cols: U Y T R W D V Z
H: [154 121  94  97  81 105 130 153]
K: [131 124 121 131  89 122 130 141]
B: [ 95 111 109 163 123  80  96  92]
A: [175 121  73 166 115  80 100 104]
X: [ 73 121 175 125 171  90 108  76]
G: [103 114 109  87  79 107 148 108]
J: [128 120 120 121 154 129  70 126]
F: [ 99 151 111 110 127  86 112  81]
N: [ 89 116 119  68 104  86 112  81]
P: [110 127 111 151  99 122 133 128]
down: [109  73 175 109 120 111 119 111] -> T
step +1: [175] -> [176]
which: [110 127 111 151  99] -> P
which: [ 73 121 175] -> X
common X K:  -> [121]
step -1: [ 79 107] -> [ 78 106]
down: [105 122  80  80  90 107 129  86  86] -> D

cols: Dos lat bag tuler duli bape nunuv Nifi zeri
L: [180 180 176 207  89  88 153 162 154]
E: [113  45 169 179 127 200 199 198  88]
M: [ 58 189 102 165 129 153  87 127 146]
Q: [ 88  51 145 144  56  91  88  58 186]
S: [150 172 156 198 200 179 199  88 127]
which: [179 127 200 199 198  88] -> E
down: [189  51 172] -> lat
down: [169 102 145 156] -> bag
step +1: [ 88  51 145] -> [ 89  52 146]
common S L:  -> [88]
which: [156 198 200 179] -> S

cols: dete zol Gaz pime fafet ropom sufeb
daga: [186 119 115 132 136 118 140]
lema: [124 132 139 138 124 132 132]
dovo: [186 119 115 132 146 122 106]
mip: [132 131 146 111 117 114 186]
nepug: [131 132 115 138 124 132 138]
saguk: [138 111 146 132 123 135 125]
gugap: [104 112 164 108 137 129 150]
Fidun: [120 123  82  74 113 156 209]
count nepug: [124] -> 1
step +1: [186 119] -> [187 120]
common Fidun saguk:  -> [123]
count lema: [124] -> 2
down: [132 119 131 132 111 112 123] -> zol
down: [118 132 122 114 132 135] -> ropom
down: [132 106 186 138] -> sufeb

cols: rilu ludid gopid Vizo bedu nok totaz sab boke nin
refav: [170 114  79 155 143 114  64 182 202 134]
beri: [139 143  78  86 161 139 103 116 103  73]
Toge: [125 114 118 113 147 130 173  94 129 124]
Paku: [ 85 136 163 182 104 147 176 140 148  84]
Febo: [ 64 106 143 103  93 117 159 142 104 102]
sipi: [100  95 146 138 130 138 116 183 131 165]
nomik: [ 82 143 135 152 145 154  96  98 134 184]
Niros: [116 128 141 114 115 110 131 166 116 126]
romu: [163 110  99 161 134 143 124 123 128 132]
duf: [106  94 173 105 143 159 178 117  73 135]
tini: [141 125  69 157 116 136 115 176  95 133]
kugab: [101 111 161 119 167 125 111 111  98 112]
down: [143 161 147 104  93 130] -> bedu
down: [114 143] -> ludid
step -1: [138 130 138] -> [137 129 137]
count kugab: [111] -> 3
down: [170 139 125  85] -> rilu
common refav Paku:  -> [182]
step -1: [116] -> [115]

cols: dobu tikiz Redov sisi pepat zilu volar tozol Nef
dugo: [ 70 124 105 133 122 158 158 173 193]
lafor: [137 158 116 161 124 133  62 126 110]
fonut: [114 159 108  99 112 162 103  63 158]
step -1: [ 62 126] -> [ 61 125]
which: [137 158 116 161 124 133  62 126] -> lafor
count dugo: [158] -> 2

cols: veba Geso mugaz nudo kasi sene Dil
riraz: [128  45 107 160  75 131 181]
pasa: [128  71 115 142 111 129 158]
zet: [127  80 115 132 119 127 127]
baroz: [120 128 124 123  85 129 119]
vezak: [133 170 140 116 167 128 124]
Ruzod: [125 178 138 113 132 126  74]
Liseb: [135  44 114 144 185 122  79]
domol: [123 183 141 113 114 123 156]
kikuf: [136  74 121 138 182 131 174]
Zof: [134 152 138 125 167 123 164]
down: [160 142 132 123] -> nudo
down: [ 85 167 132 185 114 182 167] -> kasi
count zet: [80] -> 1
step -1: [125 167 123] -> [124 166 122]
down: [126 122 123 131 123] -> sene
down: [128 170 178  44 183  74] -> Geso

cols: gik sim lofip tar Rolap
luva: [212 177 144  79 206]
gif: [123 109 177 103 135]
Zur: [131  90 119  63 181]
tutom: [123 109 177 142 106]
torug: [159 173 119 133 122]
Lipo: [115 135 187 195  51]
duze: [117 102  58  60 178]
count gif: [123] -> 1
which: [117 102  58] -> duze
which: [135 187] -> Lipo
which: [123 109 177 142 106] -> tutom
down: [ 90 109] -> sim

cols: vev gebis rageb zeda duv dulu mitu tak zel
pep: [199 100 199 121 119 134 126 142 119]
salot: [163 100 199 199 119 100 145 160 120]
rumil: [163 118 199 121 119 134 126 142 167]
count pep: [119] -> 2
which: [199 100 199 121 119 134 126 142 119] -> pep

cols: Nol boz Derur Vake
pog: [107 134 124 125]
Niras: [127 139 124 127]
Vilap: [124 123 127 109]
nopu: [139 127 128 138]
mag: [139 127 197 122]
common Vilap pog:  -> [124]
common mag Vilap:  -> [127]
which: [139 127 197 122] -> mag
common nopu Vilap:  -> [127]
common Niras pog:  -> [124]

cols: Sem Zata goto repoz rut Ris luti Reto Gesug nebub
Som: [112 179 155 115  82 142  78  93 146 181]
kat: [112 179 155 115  82 142  78  64 108 162]
Gadan: [ 95 179 155 115  82 142  78  93 146 181]
step +1: [93] -> [94]
which: [ 95 179 155 115  82 142  78  93 146 181] -> Gadan

cols: gebu telus rimav lut zepus fibu vifiv lagab Noz
kar: [ 95  80 137  78 136  84  84 154 164]
dedil: [135  84  84 154 120 144 157  67 138]
guki: [118 118 131 120 131 139 139 109  98]
step -1: [137  78] -> [136  77]
which: [136  84  84 154] -> kar
count guki: [138] -> 0
which: [157  67 138] -> dedil

cols: Bifov toves vaz Zim Zuv Lates Num pon fug vama
Feka: [126  91 158 179 115  98 143  92 114 147]
nug: [126  82 183 122  64 130 128 103 106 161]
Gine: [126  91 183 150  97 108 128 103 124 163]
down: [143 128] -> Num
which: [158 179 115  98 143  92 114] -> Feka

cols: gop baf fabek gafu ginis sefo
fego: [ 80 165 135 138 164 107]
bezo: [ 94 104 162 130  95 132]
Bof: [ 94 130 162 104  95 101]
Pas: [ 99 164 138 119 144 101]
nor: [ 55 153 183 126 142 165]
step -1: [104 162 130] -> [103 161 129]
down: [80 94 94 99] -> gop
common nor fego:  -> [165]
which: [130 162 104] -> Bof

cols: migi birob Vofo Lozop doneg bizit
lum: [163 132 106 139 133 104]
zad: [132 129  73 102 115 149]
Pab: [130 106 139 133 132 102]
zot: [125 121  97 123 166 149]
dabav: [162 130 130 162 162 162]
mepeg: [133  98 104 134 125 133]
count dabav: [162] -> 4
down: [ 73 139] -> Vofo
step -1: [102 115] -> [101 114]
which: [106 139 133 132] -> Pab

cols: Todi zumuz kere lal bikit
Mumu: [ 93  64 196 138  46]
nuva: [ 93 129 159  85  94]
balos: [105 141  94 175 179]
zafu: [146  74 196 188 190]
sog: [101  88 114 195 153]
gufo: [ 86  54 207 200 117]
sig: [211 108 167  85 183]
mun: [193 171 184 208  47]
kebek: [187 138 200  68 208]
tabov: [199 136  91 176  76]
down: [ 93 105 146] -> Todi
down: [ 85 175 188 195 200  85 208] -> lal
which: [141  94] -> balos

cols: tos toz sivin gimu Vipab
kige: [112 128  65 135 137]
tob: [136 136 101 136 101]
Kena: [128 142  85 113 111]
farad: [ 98 137 168 156 123]
sepa: [ 98 137 111 156 146]
refo: [141 114 118 116  85]
mevo: [126 116 179 152  92]
Biniv: [ 84 137 111 156 123]
bigi: [119 152 116 132 141]
fato: [142 115 125 120 113]
count tob: [136] -> 3
common Kena refo:  -> [85]

